In the rows, zero is written as 128.
Known rows:
[119 126 113 158 117 111 101 146 137 145 122  79 132 111 112 137 134 117
 114 179  92 150 140 140 159 160] -> Q716
[123 123 143 130 100 125 133 149 137 116 129 120 122 144 105 143 143 131
 133 118 124 146 134 129 128 164] -> Q231
[107 128 137 119 126 135 119 117 122 122 126 129 121 170 127 147 150 122
 125 116 112 138 106  90 127 118] -> Q733
[130 164  58 137 119 109 137 164 120 137  79 138  86 153 192  98 129 194
 165  61 139  85  96 159 121 128] -> Q621
[106 124 124 139 116 118 126 128 123 127 122 109 109 146 117 141 156 119
 134  94 116 157 143 153 128 150] -> Q563
[120 128 127 162  96 130 135 138 133 118 136 124 128 124 108 122 129 114
 142 145 127 144 139 124 137 149] -> Q214
[124  84 102 135 154  69 101 127 106 132  96 108 108 166  77 117 104 114
  84 163  80 143 212  25  67 121] -> Q122
[128 133 146 115 143  80  85 147 138 106  89 192 117 121 118 131  78 104
 148 113 169  97 136  99 173 160] -> Q990
[112 122 128 127 116 117 127 117 127 122 126 115 113 152 120 145 149 111
 137 112 115 145 138 135 128 141] -> Q996
[128 154  51 108 149 124 162 119 135 107  89 127  97 179 182 101 124 201
 185 120 126  28  86 135 110  80] -> Q119
[175 120 186 100 146 120 138 102 115 133 137 153 113 106 121 107  90 108
  76 141 128 141 127 189 111 182] -> Q217
[144 126  62 114 172 141 157 125 155  95 110 132 138 181 195 107 127 195
 186 121 105  81  92 124 116 101] -> Q325
[168 124 206 112 191 105 118  61 110  97 104 166 126  86 141 121  76 116
  53 174  87 161 143 189 125 218] -> Q782
[122 112 134 121 126 104  93 111 144 135 122  98 114 142 114 135 121  95
 123 153  83 150 134 122 164 158] -> Q565
[141 109 132 144 125 147 112 143 141 144 138 118 138 125 138 121 121 121
 133 123 114 147 120 122 130 106] -> Q846
[100 147 108 139 125 126 125 142 125 129 149 112 153  81 121 147 135 116
 156 130 193 112 159 137 140  84] -> Q94
[109 132 132 136 117 122 132 123 122 130 127 113 122 153 131 148 156 120
 127 110 117 161 132 124 124 144] -> Q745
[141 118 124 154 116 125 104 137 133 144 131 117 142 132 127 114 122 112
 112 164 104 156 127  96 163 141] -> Q943
[132 120 130 123  93 130 141 128 140 124 133 139 103 146  84 126 115  99
 139 149 133 104 119 119 126 140] -> Q271
[117 133 140  84 190  50  70 140 140 118 100 152 149  96 131 156  96  87
 149 103 183 124 173 115 188 136] -> Q155
[108 109 132  80  86 227 175  79 117 148 132 154 139   8  90 115 146 174
  96  64 108  64 127 152 113 100] -> Q477

Facts:
Q115 ζ:Q989
Q119 ζ:Q728
Q122 Σ:Q812,Q150 ζ:Q728
Q129 Σ:Q99
Q130 ζ:Q563
Q150 ζ:Q745,Q129,Q541,Q5
Q152 Σ:Q26,Q626 ζ:Q693
Q155 Σ:Q728,Q201,Q626
Q157 ζ:Q475,Q295,Q597
Q17 ζ:Q672,Q568,Q165
Q171 Σ:Q885 ζ:Q621
Q19 ζ:Q989,Q100
Q194 ζ:Q911
Q196 Σ:Q629 ζ:Q947
Q205 Σ:Q16,Q995,Q477
Q217 Σ:Q703 ζ:Q218
Q218 ζ:Q672
Q226 Σ:Q201,Q418,Q99 ζ:Q846,Q263
Q254 Σ:Q607,Q194
Q26 ζ:Q947
Q271 ζ:Q483,Q320
Q272 ζ:Q205,Q597
Q292 ζ:Q150
Q295 Σ:Q130 ζ:Q339,Q684,Q716,Q914
Q305 Σ:Q830 ζ:Q61,Q559,Q362
Q306 Σ:Q418,Q119,Q890,Q621
Q311 ζ:Q320,Q658,Q633
Q320 ζ:Q19
Q325 ζ:Q538
Q339 ζ:Q585
Q362 Σ:Q856 ζ:Q339
Q383 Σ:Q947,Q801,Q492
Q40 Σ:Q728,Q94,Q17 ζ:Q716,Q460
Q404 Σ:Q486,Q530,Q528 ζ:Q271,Q856
Q417 ζ:Q726,Q231,Q311,Q530
Q420 Σ:Q559,Q119,Q8,Q325 ζ:Q700
Q422 ζ:Q563,Q530
Q424 ζ:Q417
Q435 ζ:Q129
Q442 Σ:Q630,Q830,Q477 ζ:Q749
Q460 ζ:Q415
Q466 ζ:Q100,Q633
Q471 ζ:Q947
Q475 ζ:Q295
Q481 ζ:Q217,Q271
Q483 Σ:Q539
Q486 ζ:Q801
Q488 ζ:Q559,Q418,Q771
Q5 ζ:Q563,Q99
Q511 Σ:Q626,Q528 ζ:Q530,Q471
Q530 ζ:Q621,Q44,Q305
Q539 ζ:Q771,Q129,Q585
Q541 ζ:Q129,Q621
Q559 ζ:Q684
Q565 Σ:Q75,Q927
Q568 Σ:Q471 ζ:Q165
Q585 ζ:Q17
Q594 Σ:Q492 ζ:Q5
Q6 Σ:Q726,Q477 ζ:Q13
Q607 ζ:Q171
Q61 Σ:Q647 ζ:Q947
Q621 ζ:Q196
Q625 ζ:Q630
Q626 ζ:Q726,Q99
Q630 ζ:Q339
Q642 Σ:Q492,Q157 ζ:Q728
Q647 ζ:Q989,Q658
Q652 ζ:Q782
Q658 Σ:Q435,Q812 ζ:Q61,Q214
Q67 ζ:Q171,Q217
Q672 ζ:Q568
Q684 ζ:Q94
Q693 Σ:Q890 ζ:Q630
Q700 Σ:Q626,Q272 ζ:Q633
Q706 ζ:Q196
Q711 Σ:Q435 ζ:Q218
Q716 Σ:Q130 ζ:Q947
Q733 ζ:Q996,Q13,Q626
Q745 ζ:Q749
Q749 Σ:Q194 ζ:Q26
Q771 ζ:Q727
Q782 Σ:Q630,Q492,Q5,Q157,Q703 ζ:Q661
Q785 ζ:Q801,Q700,Q263
Q8 ζ:Q6,Q150
Q812 ζ:Q528
Q835 ζ:Q726,Q745,Q332
Q836 ζ:Q801
Q842 ζ:Q873
Q846 ζ:Q630
Q866 Σ:Q424,Q856,Q157 ζ:Q771
Q873 Σ:Q856,Q44 ζ:Q630,Q911,Q672,Q67
Q876 Σ:Q885,Q921 ζ:Q559,Q658
Q885 ζ:Q67
Q892 Σ:Q418,Q320 ζ:Q995
Q911 ζ:Q417
Q914 Σ:Q559,Q607,Q670,Q842
Q925 Σ:Q471 ζ:Q911
Q943 Σ:Q989 ζ:Q339
Q947 ζ:Q17
Q989 ζ:Q339
Q990 Σ:Q486,Q99 ζ:Q320
Q995 ζ:Q486,Q538

Rows:
No name comes twice in this set of rows, the named rows included.
[135 159 200 145 135 146 153 126 109  93 153 152 115 148 139 132 126 143
  91 160 148 144  84 168  68 144] -> Q424
[ 91 138 130 137  92 161 130 127 128 134 153 113 115 158 119 154 167 134
 137 115 121 137  95 115 116  89] -> Q130
[128 128 112 143 178  92  60 131 153 106  52 169 107 145 185 101  80 156
 153  97 104  98 115 124 159 141] -> Q892
[104 108 140  91  78 183 174 107 121 130 121 144 140  54  85 124 164 157
 108  37 102 117 147 163 123 166] -> Q726
[101 129 128 147  81 163 121 121 144 141 148  98 102 149 103 141 153 112
 150 148 107 129  91 147 139  76] -> Q921
[ 93 150 133  97 146 114 118 157 126 131 156 122 158  90 129 163 150 123
 143  97 211 121 146 130 136  87] -> Q26
[123 129 153  78 154  67  77 132 143 123 104 174 128 114  94 143  81  78
 136 133 173 112 150  81 178 151] -> Q404
[163 120  89  74 147 150 195 155 150 117 173 100 166 188 130 136 165 155
 159 153 137 108 103 103 112 107] -> Q194
[145 120 192 168 149 168 142  97 142  91 152 143 138 108 162 123 121 147
 130 121 132 160 128 217  75 117] -> Q801
[148 107 167  62 143 134 123  76 106 126  95 171 153  43 117 115 125 146
  41  99  66 126 142 131 163 228] -> Q442
[143 134 125 123 187  78  51 159 142 118  59 186 129 121 193 112  69 136
 147  85 139 110 121 100 175 133] -> Q226
[125  94 124  80 123 132 123  77 130 142  85 134 149  14  89 104 119 135
  78 107  60 107 169 138 179 209] -> Q205

Now the same elements, written a new way:
Known rows:
[133 128 103 115 151  99 124 118 130 122 132  68 124 150 104 129 154 134
  89 132  98 151  91 120 114 137 113 124 185 136 144 136 158 131 168 101
 133 126 113  87 133 105  86 156 103 121 118 144] -> Q995
[130 131  96 113 150 109 123 110 149 114 131  71 140 155 117 142 144 141
  81 125  99 145  87 141 100 136 123 125 183 154 136 127 157 130 180  90
 126 118 116  88 143 122  86 177 101 123 123 126] -> Q486
[131 131 105 108 144  91 118 117 132 120 136  71 122 141  97 130 154 130
  86 131  95 128 103 116 114 132 120 125 195 138 137 146 154 134 167  87
 137 126 115  83 137 109  88 159  99 119 128 143] -> Q475
[111 126 101 117 150  83 130 105 132 166 132  70 144 153 107 131 138 136
  83 135 114 166  98 132 129 126  71 121 200 145 121 129 165 144 134 123
 137 138 115  73 134  92  80 153  71 138 120 133] -> Q218
[130 133 106 106 145  91 120 113 133 119 133  70 131 145 110 127 151 131
  87 130  99 143  95 119 114 135 118 128 193 141 141 138 154 132 164  96
 136 126 113  80 137 101  85 157  99 116 126 142] -> Q733
[146 127 101 126 156  93 122 126 119 106 137  82 114 146  76 148 144 134
  88 137  90 131  92 136 102 145 116 135 186 145 135 119 161 126 167  96
 133 105 110  97 133  92  90 172 121 121 120 125] -> Q311
[131 135 100 108 148  97 123 111 135 112 130  71 132 148 106 129 151 136
  86 131 100 144  94 126 111 135 118 125 189 142 142 133 155 135 177  98
 131 122 114  85 136 109  86 162 101 120 124 138] -> Q119
[124 130  91 101 139  69 130  99 138 133 130  83 141 165 168 144 147 136
  94 124 119 130 109 119 118 129 111 134 223 137 129 124 157 127 188 108
 141 119 120  75 135  82  81 142  93 109 123 149] -> Q165
[143 133  84  87 109 120 167 114 138  83 107  77  87 133 180 130 155 147
 101 135 140  84  95 136  89 115 140 146 188 123 151 138 163 109 156 135
 100 114 100  80 133 136  90 154 107  68 131 140] -> Q483
[123 141  95 105 143 127 124 112 154 118 119  52 148 131 139  98 164 126
  81 118  90 160  84 101 113 136 128 108 180 152 161 145 155 147 204 111
 140 145 114  77 137 115  85 155 102 120 127 152] -> Q621
[125 142  86  98 111 163 168 124 145 103  97  48  97 109 146  83 168 139
  91 135 120 122  72 117 100 114 142 116 159 131 194 160 166 135 136 146
 103 149  95  70 128 166  91 163  96  90 134 140] -> Q171
[118 134 103 116 148 108 126 109 142 139 128  68 133 141 112 117 149 136
  84 126 101 167  76 117 120 138 104 119 181 146 141 134 159 138 164 110
 128 137 109  83 135  99  88 160  98 126 124 146] -> Q67
[113 142  88 110 136 122 126 116 153 134 123  52 148 138 142  97 164 126
  81 115  90 157  84  91 114 134 141 102 198 150 180 155 160 151 186 100
 150 154 111  65 133 114  87 155 100 128 133 156] -> Q541
[129 132 104 106 148  95 122 112 134 122 130  70 128 145 107 128 152 133
  86 130  98 144  92 119 114 135 116 128 189 141 137 134 155 132 173  99
 136 124 114  83 136 107  86 159 103 118 123 143] -> Q325
[136 131  90 107 139  73 127 104 140 116 130  86 127 159 159 151 152 135
  96 121 112 122 100 115 110 136 126 138 213 137 134 122 156 123 201  98
 140 110 117  84 134  87  87 150 112 104 123 156] -> Q100
[139 130 101  88 113 141 153 127 136 128 118  71  54 113 104 132 171 147
  93 145 124  61 113 140  99  98 128 128 182 101 138 181 158 122 136  98
  93 130 101  89 147 198  98 163  83  81 145 143] -> Q943
[124 129 102 105 140  94 113 120 138 171 144  75  92 138  95 150 171 136
  85 129  96  93 130 122 124 112 108 111 222 111 119 176 153 142 180  57
 133 133 120  91 151 150  94 154  79 117 140 163] -> Q339
[147 125 112  82 157 127 111 118 140 119 120  53 133 105 116 109 158 110
  71 128  88 122 114 132 105 130  85 139 174 161  94 128 146 125 204 134
 153 128 116  99 145  91  72 127 117  69 115 135] -> Q26
[132 132  96 100 138  75 128 101 139 114 131  80 130 161 163 139 153 134
  96 122 113 128  99 116 114 134 129 137 212 134 133 127 154 122 205 103
 138 116 117  81 134  90  84 146 107 101 122 158] -> Q629
[125 126 129 104 156 111 114  90 156 148 130  78 106 137 106 124 155 150
  87 121 111 176  58 131 134 144  88 136 157 121  91 137 145 126 168 101
  94 135 108 105 146 120 108 158  92 106 122 170] -> Q846
[128 133  98 112 146  95 122 116 135 127 132  67 131 144 111 123 152 130
  86 127  96 142  98 116 114 134 118 121 193 145 146 141 157 138 168  97
 138 128 113  79 135 105  85 160 100 119 127 141] -> Q771

Rows:
No name comes twice in this set of rows, the named rows included.
[122 136  96 110 141  98 126 117 140 137 130  64 132 143 115 121 159 129
  85 126  96 139 100 111 117 128 122 113 199 141 155 152 158 145 170  94
 141 138 115  74 135 112  83 155  92 125 131 148] -> Q539
[118 141  93 109 139 105 126 119 143 119 129  56 140 140 123  98 162 124
  85 122  91 154  89  96 115 134 136 107 190 144 184 156 158 146 171  96
 151 147 112  65 129 113  85 154  93 127 129 150] -> Q150
[131 136  87  92 137  80 128  95 154  80 129  75 150 178 176 150 150 149
  91 122 115 128  99 136  97 128 143 132 208 143 142 125 151 123 220  82
 130 110 124  82 144 123  82 166  96 109 123 143] -> Q418
[125 134 101 112 148 104 129 113 137 130 128  68 130 139 113 117 158 133
  87 130  97 153  86 113 120 135 119 119 185 138 154 138 157 137 175 106
 135 134 114  82 131 106  86 154  98 123 122 148] -> Q607
[164 131  85  85  95 127 138 131 126  80 101  73  94 134 209 161 143 132
 104 122 156 100  98 126  67 126 124 129 194 106 120 125 167 131 119 141
  94 127  94  71 144 140  99 159 120  78 144 155] -> Q383
[147 130 101  80 155 116 110 116 125 123 112  54 150 114 127 120 155 107
  77 135 103 137 130 133 106 121  56 125 184 149  85 124 152 147 197 141
 142 133 122  90 147  99  72 128  98  99 116 137] -> Q947
[142 129  95 128 155 104 123 123 126 122 134  81 119 148  85 150 147 135
  86 135  92 133  91 141 102 140 116 128 187 147 137 118 163 129 182  92
 130 108 113  97 137 105  87 178 119 129 120 125] -> Q320
[141 136  81  77 108 124 168 106 147  59 105  68 110 146 184 132 155 156
  99 137 143  89  94 149  82 106 151 144 179 125 163 138 158 110 168 124
  94 112 106  80 139 169  86 168  94  74 130 131] -> Q306
[132 134 101 104 146 110 121 114 142 119 123  64 133 132 122 116 156 124
  84 126  95 146  92 112 113 134 114 122 184 146 138 139 153 138 190 108
 134 133 113  84 139 108  86 151 106 112 125 148] -> Q706
[128 127  94  98 136  84 124 101 155 114 134  78 142 166 169 149 146 143
  88 115 113 118  96 131 102 132 139 137 214 146 136 128 152 113 197  90
 141 116 118  80 141 103  79 154  98  93 124 145] -> Q201
[115 108 130 107 133 100 114 127 161 170 157  64 112 130 100 136 132 129
  66 111  92 108  88 134 112 141 137 145 209 164 140 154 152  85  93  88
 181 134 101  65 135  77  71 135  98  47 130 126] -> Q626
[125 139 106  99 138  96 118 115 145 102 130  59 144 137 115 101 154 127
  82 124  92 151  90 106 110 136 139 120 186 149 166 150 152 136 165  90
 143 137 112  67 137 106  84 157  97 114 130 142] -> Q530
[138 129 100  93 140  64 126 105 133  98 135  79 133 162 159 136 155 137
 100 126 115 137 100 110 112 135 141 138 208 121 148 135 150 120 184  93
 147 115 119  79 130  89  80 143 104  97 118 158] -> Q726
[144 100  93  86 108 108 162 104 154 120 136  78   9  52 117  90 168 156
  93 150 116  55 143  82 108  86 106 147 184 126 132 211 161 133 181 113
  63 121  97  69 142 171 127 177 130 102 157 127] -> Q362

